Below is a small trained network, with its code and all its weights. Each question gives an input and a class and asks what happens when units are switched off, that is, made to give their printed mean instead of their output.

import numpy as np


def w(rows, s, z=0):
    codes = np.array(rows[::2]) - 128.0
    scale = np.full(codes.shape[1], s)
    scale[-1] = z or s
    return codes * scale


def norm(h):
    return h / np.sqrt((h * h).mean(-1, keepdims=True) + 1e-5)


def f(y):
    return np.maximum(y, 0)


def log_softmax(a):
    a = a - a.max(-1, keepdims=True)
    return a - np.log(np.exp(a).sum(-1, keepdims=True))


def net(x, mask):
    res = np.array(x, float).reshape(1, 5) / 4 @ E
    u = 0
    for l in range(3):
        y = f(norm(res) @ A[l][:, :-1].T + A[l][:, -1])
        res = res + np.where(mask[u : u + 4], y, B[l][:, -1]) @ B[l][:, :-1]
        u += 4
    return log_softmax(norm(res)[-1] @ U[:, :-1].T + U[:, -1])


A, B = {}, {}
E = w([
[94,12,159,116,178,136,146,135,117],'x0',
[75,104,165,155,200,133,52,70,228],'x1',
[36,109,201,184,62,151,180,143,99],'x2',
[169,57,118,132,50,121,88,88,167],'x3',
[186,129,98,194,121,184,108,149,106],'x4',
],0.011)
A[0] = w([
[2,168,212,152,37,110,185,125,114,181],'L0N0',
[174,142,120,97,131,88,74,126,164,3],'L0N1',
[114,253,116,45,136,60,174,131,113,76],'L0N2',
[24,161,182,163,227,143,105,115,175,107],'L0N3',
],0.022,0.0049)
B[0] = w([
[90,89,135,207,103,249,236,99,133,249],'L0N0',
[153,86,91,154,87,184,107,106,179,166],'L0N1',
[69,196,92,112,135,27,174,103,131,207],'L0N2',
[118,85,206,134,170,191,35,210,69,248],'L0N3',
],0.015,0.022)
A[1] = w([
[126,184,91,116,126,54,110,128,153,53],'L1N0',
[78,176,219,67,145,207,97,87,189,52],'L1N1',
[118,255,166,218,77,90,55,107,192,2],'L1N2',
[213,246,121,164,74,134,124,160,81,72],'L1N3',
],0.02,0.0036)
B[1] = w([
[158,147,107,9,117,139,130,162,125,208],'L1N0',
[106,56,95,165,156,60,106,170,114,254],'L1N1',
[94,127,36,98,121,201,38,141,122,195],'L1N2',
[97,216,119,88,116,193,121,170,95,192],'L1N3',
],0.013,0.0095)
A[2] = w([
[235,154,219,231,148,232,138,174,21,155],'L2N0',
[84,128,133,185,87,190,208,138,84,172],'L2N1',
[99,88,235,65,4,103,172,98,139,158],'L2N2',
[163,114,131,71,154,184,248,180,75,250],'L2N3',
],0.021,0.0022)
B[2] = w([
[65,58,117,122,219,101,22,145,177,254],'L2N0',
[159,93,151,90,175,198,93,230,108,234],'L2N1',
[146,164,167,151,6,106,63,159,169,152],'L2N2',
[114,69,117,168,204,108,54,97,123,204],'L2N3',
],0.017,0.027)
U = w([
[111,235,31,51,103,134,95,139,104,166],'0',
[163,123,187,158,36,104,135,102,172,48],'1',
[224,81,66,152,93,147,88,36,181,126],'2',
[68,67,143,149,199,166,66,185,125,210],'3',
[74,185,167,96,198,7,185,121,76,55],'4',
[163,155,171,122,124,137,163,83,128,2],'5',
[86,168,149,176,82,166,240,143,121,67],'6',
],0.016,0.0053)

Each question gives the input, the list of numbers given to net, and the class t.
The units are the neurons (one row each of A and B). Each row of codes is followed by its name. A weight is (code - 128) times the scale printed after its matrix; where a second scale follows, it is the last column's (A, B and U).
mask holds one flag per neuron, layer by layer. A switched-off neuron (its flag False) gives its mean, the last column of its row in B, instead of its output. The means were averaged over made-up inputs and are rounded, as every weight is.
A unit's drop is (log p(t) with every unit on - log p(t) with that unit switched off) / (log p(t) with every unit on - log p(t) with every unit switched off).
The circuit of an input: a set's keep is (log p(t) with only the set's units on - log p(t) with every unit switched off) / (log p(t) with every unit on - log p(t) with every unit switched off). Starting from all 12 units, units are removed one at a time, each time the one whose removal leaves the highest keep (on an exact tie, the one counted first), for as long as the keep stays at least 0.8.
circuit, biggest first: the units of the circuit, biggest drop first
most important unit: the unit with the biggest drop
top k neurons: the k neurons with the biggest drops, biggest first
k most important neurons of layer l: the k neurons of layer l with the biggest drops, biggest first
drop of u: that unit's drop, to one decimal
input [-2,-1,-4,5,-1], class 2: circuit, biggest first => [L0N3; L0N1; L2N0]
input [8,-4,-8,4,-7], class 2: top 4 neurons => [L0N3; L0N0; L2N0; L2N1]
input [7,-4,-5,-4,-2], class 4: circuit, biggest first => [L0N0; L0N3; L2N1; L2N0]
input [-3,-5,0,3,-1], class 0: circuit, biggest first => [L0N3; L0N0; L0N2; L2N0]
input [8,-5,-4,-7,0], class 4: most important unit => L0N0
input [-6,-2,2,6,-7], class 6: top 3 neurons => [L0N3; L2N0; L0N2]
input [3,-5,-8,7,2], class 2: top 2 neurons => [L0N3; L0N0]
input [3,-1,-7,6,5], class 2: 2 most important neurons of layer 2 => [L2N0; L2N1]
input [-3,-4,1,0,-4], class 6: circuit, biggest first => [L0N2; L2N0; L0N0]
input [-1,7,-8,2,6], class 2: top 2 neurons => [L0N0; L0N3]
input [-1,-2,-2,6,-8], class 0: top 3 neurons => [L0N3; L0N0; L0N2]
input [3,0,-8,0,1], class 2: circuit, biggest first => [L0N3; L0N0; L2N0; L2N1]
input [4,-4,-1,-5,0], class 4: 2 most important neurons of layer 0 => [L0N0; L0N2]
input [0,-8,-2,-8,-5], class 4: most important unit => L0N2
input [-6,5,-1,7,-5], class 2: 3 most important neurons of layer 0 => [L0N0; L0N1; L0N3]
input [3,-6,-3,4,-5], class 2: 2 most important neurons of layer 2 => [L2N3; L2N1]
input [8,-5,-2,4,-2], class 2: 2 most important neurons of layer 1 => [L1N3; L1N1]
input [5,0,-5,2,-2], class 2: top 2 neurons => [L0N3; L0N0]
input [-7,0,-8,4,-6], class 0: drop of L1N1 => 0.0
input [-3,0,-3,2,-3], class 0: drop of L0N2 => 0.1
input [-3,-4,1,4,-8], class 6: drop of L0N0 => 0.3
